Below is a small trained network, with its code and all its weights. Each question gives an input and a class and asks what happens when units are switched off, that is, made to give their printed mean instead of their output.

import numpy as np


def w(rows, s, z=0):
    codes = np.array(rows[::2]) - 128.0
    scale = np.full(codes.shape[1], s)
    scale[-1] = z or s
    return codes * scale


def norm(h):
    return h / np.sqrt((h * h).mean(-1, keepdims=True) + 1e-5)


def f(y):
    return np.maximum(y, 0)


def log_softmax(a):
    a = a - a.max(-1, keepdims=True)
    return a - np.log(np.exp(a).sum(-1, keepdims=True))


def net(x, mask):
    res = np.array(x, float).reshape(1, 8) / 4 @ E
    u = 0
    for l in range(3):
        y = f(norm(res) @ A[l][:, :-1].T + A[l][:, -1])
        res = res + np.where(mask[u : u + 10], y, B[l][:, -1]) @ B[l][:, :-1]
        u += 10
    return log_softmax(norm(res)[-1] @ U[:, :-1].T + U[:, -1])


A, B = {}, {}
E = w([
[124,118,126,132,128,123,133,125],'x0',
[25,184,108,148,218,192,111,147],'x1',
[86,44,139,171,129,87,35,134],'x2',
[21,147,245,56,1,199,115,124],'x3',
[119,104,114,172,109,149,162,139],'x4',
[160,60,149,75,166,203,143,94],'x5',
[119,120,226,145,169,88,177,168],'x6',
[116,152,173,181,134,116,120,32],'x7',
],0.0098)
A[0] = w([
[140,143,176,198,103,126,131,26,128],'0.n0',
[82,105,216,147,157,86,177,133,90],'0.n1',
[122,10,147,120,161,174,80,110,111],'0.n2',
[186,96,166,90,62,70,154,102,2],'0.n3',
[141,132,166,152,157,106,132,148,108],'0.n4',
[78,189,137,131,192,196,99,157,50],'0.n5',
[139,123,108,88,180,71,67,111,83],'0.n6',
[96,161,118,149,98,67,86,183,53],'0.n7',
[109,129,54,148,84,178,70,57,164],'0.n8',
[146,98,96,85,98,148,123,250,75],'0.n9',
],0.014,0.0086)
B[0] = w([
[76,111,127,57,174,74,209,105,241],'0.n0',
[170,133,111,61,158,143,103,220,205],'0.n1',
[159,209,106,103,123,169,193,74,243],'0.n2',
[89,44,26,132,125,146,90,130,196],'0.n3',
[129,112,122,97,114,158,128,187,169],'0.n4',
[59,27,68,135,148,149,142,116,205],'0.n5',
[129,132,110,168,115,180,232,142,186],'0.n6',
[112,223,141,140,148,109,115,83,164],'0.n7',
[144,147,140,53,150,103,143,246,255],'0.n8',
[91,137,183,59,179,36,237,53,202],'0.n9',
],0.012,0.007)
A[1] = w([
[167,180,131,129,119,157,123,227,3],'1.n0',
[148,219,145,142,92,148,195,92,84],'1.n1',
[209,89,124,109,9,87,150,152,84],'1.n2',
[105,134,224,74,51,177,42,131,26],'1.n3',
[204,120,109,201,160,112,112,123,114],'1.n4',
[158,78,89,46,157,194,207,104,205],'1.n5',
[85,200,107,191,76,14,105,176,176],'1.n6',
[137,128,131,178,179,123,109,94,34],'1.n7',
[211,123,91,186,178,124,103,85,31],'1.n8',
[40,103,231,98,45,145,101,79,84],'1.n9',
],0.011,0.0034)
B[1] = w([
[128,123,146,144,103,98,79,131,139],'1.n0',
[107,129,152,155,99,106,93,128,148],'1.n1',
[58,67,110,108,166,156,78,101,153],'1.n2',
[146,127,134,159,45,147,188,182,142],'1.n3',
[136,107,145,118,53,139,191,172,143],'1.n4',
[95,174,176,170,92,109,84,128,250],'1.n5',
[128,180,178,113,126,217,113,69,154],'1.n6',
[128,119,121,94,132,117,166,169,131],'1.n7',
[99,157,76,173,73,145,162,153,141],'1.n8',
[130,117,109,152,122,139,254,158,152],'1.n9',
],0.013,0.019)
A[2] = w([
[174,163,54,12,89,138,86,94,1],'2.n0',
[48,173,102,160,147,129,136,148,178],'2.n1',
[169,174,186,117,72,115,114,190,190],'2.n2',
[161,88,118,53,128,116,17,200,134],'2.n3',
[149,60,240,139,183,140,144,163,159],'2.n4',
[154,17,144,113,14,52,134,27,50],'2.n5',
[61,140,146,133,137,92,119,131,182],'2.n6',
[255,161,74,219,222,59,146,98,39],'2.n7',
[43,199,155,126,85,99,198,170,212],'2.n8',
[130,171,193,179,55,136,66,64,100],'2.n9',
],0.0098,0.0027)
B[2] = w([
[119,169,124,116,167,145,55,196,139],'2.n0',
[167,46,128,146,90,127,124,91,183],'2.n1',
[145,134,101,230,130,112,82,149,166],'2.n2',
[81,127,136,215,158,123,80,162,139],'2.n3',
[152,247,1,43,148,79,22,164,146],'2.n4',
[135,90,52,180,210,224,118,107,154],'2.n5',
[214,85,80,133,114,112,115,89,172],'2.n6',
[143,134,168,84,107,167,240,160,144],'2.n7',
[208,81,160,178,129,98,55,83,250],'2.n8',
[109,172,83,231,47,139,87,59,144],'2.n9',
],0.0091,0.019)
U = w([
[121,128,116,125,76,153,253,204,176],'0',
[134,112,126,139,133,112,118,118,251],'1',
[138,111,130,140,127,112,113,118,204],'2',
[60,69,73,121,172,162,136,122,67],'3',
[155,123,133,148,116,125,103,101,92],'4',
[126,126,150,50,177,70,194,89,58],'5',
[142,155,122,82,136,120,99,221,50],'6',
[141,187,143,121,118,187,126,67,3],'7',
],0.016,0.0056)

Each question gives the input, the list of numbers given to net, and the class t.
The units are the neurons (one row each of A and B). Each row of codes is followed by its name. A weight is (code - 128) times the scale printed after its matrix; where a second scale follows, it is the last column's (A, B and U).
mask holds one flag per neuron, layer by layer. A switched-off neuron (its flag False) gives its mean, the last column of its row in B, instead of its output. The means were averaged over made-up inputs and are rounded, as every weight is.
A unit's drop is (log p(t) with every unit on - log p(t) with that unit switched off) / (log p(t) with every unit on - log p(t) with every unit switched off).
The circuit of an input: a set's keep is (log p(t) with only the set's units on - log p(t) with every unit switched off) / (log p(t) with every unit on - log p(t) with every unit switched off). Starting from the 12 units with the biggest drops (on a tie, the unit counted first), units are removed one at a time, each time the one whose removal leaves the highest keep (on an exact tie, the one counted first), for as long as the keep stays at least 0.8.
circuit, biggest first: the units of the circuit, biggest drop first
unit that matters most: the unit with the biggest drop
k most important neurons: the k neurons with the biggest drops, biggest first
top k neurons in layer l: the k neurons of layer l with the biggest drops, biggest first
input [7,-8,4,6,-7,7,1,5], class 3: circuit, biggest first => (0.n3 2.n5)
input [-4,-8,-3,6,-2,7,1,-6], class 3: unit that matters most => 0.n3
input [-5,-5,1,8,3,2,-3,0], class 0: 2 most important neurons => (1.n9 1.n3)
input [-7,7,-3,8,-8,3,-7,0], class 0: circuit, biggest first => (1.n3 1.n9)
input [4,5,-5,-7,2,6,6,8], class 5: 2 most important neurons => (0.n0 2.n7)
input [0,6,-4,-7,-5,-7,-8,3], class 6: top 3 neurons in layer 0 => (0.n8 0.n9 0.n2)
input [-6,5,4,7,5,-7,0,-8], class 5: circuit, biggest first => (0.n9 0.n7)
input [-1,-5,-8,5,2,4,-3,-8], class 4: circuit, biggest first => (1.n5 0.n8 2.n8)
input [7,4,2,-5,1,8,-3,-6], class 7: circuit, biggest first => (0.n2 1.n5)
input [5,-2,-8,1,2,1,7,-4], class 4: circuit, biggest first => (0.n8 2.n8)
input [0,1,5,-5,-1,-1,1,4], class 0: circuit, biggest first => (2.n7 0.n6)
input [0,-7,-2,4,0,2,7,-3], class 3: 2 most important neurons => (0.n3 1.n2)
input [-2,7,-1,7,-2,3,-4,-4], class 0: top 3 neurons in layer 1 => (1.n9 1.n3 1.n2)
input [-5,0,-6,0,3,5,8,1], class 6: circuit, biggest first => (0.n1 2.n4)
input [6,7,5,6,2,-3,4,7], class 3: circuit, biggest first => (1.n5)
input [0,-5,-2,-7,-5,-6,0,-2], class 0: top 2 neurons in layer 0 => (0.n8 0.n2)
input [-1,-6,6,4,-3,-8,-7,-6], class 7: top 3 neurons in layer 0 => (0.n7 0.n0 0.n1)
input [1,-5,1,-4,-2,1,-5,-2], class 3: circuit, biggest first => (1.n2 2.n8)
input [4,2,4,4,-3,7,6,0], class 7: 2 most important neurons => (0.n2 0.n8)
input [-3,-1,0,6,-6,-3,3,7], class 5: circuit, biggest first => (0.n0)
input [-3,7,2,-4,-4,0,6,-5], class 3: 3 most important neurons => (0.n5 0.n8 2.n8)
input [-3,-3,0,6,0,-7,2,7], class 5: 3 most important neurons => (0.n0 1.n5 1.n9)
input [-5,6,-2,-2,4,-1,6,2], class 3: top 3 neurons in layer 0 => (0.n5 0.n8 0.n2)
input [1,7,6,-2,3,-5,8,6], class 6: 2 most important neurons => (0.n1 2.n4)
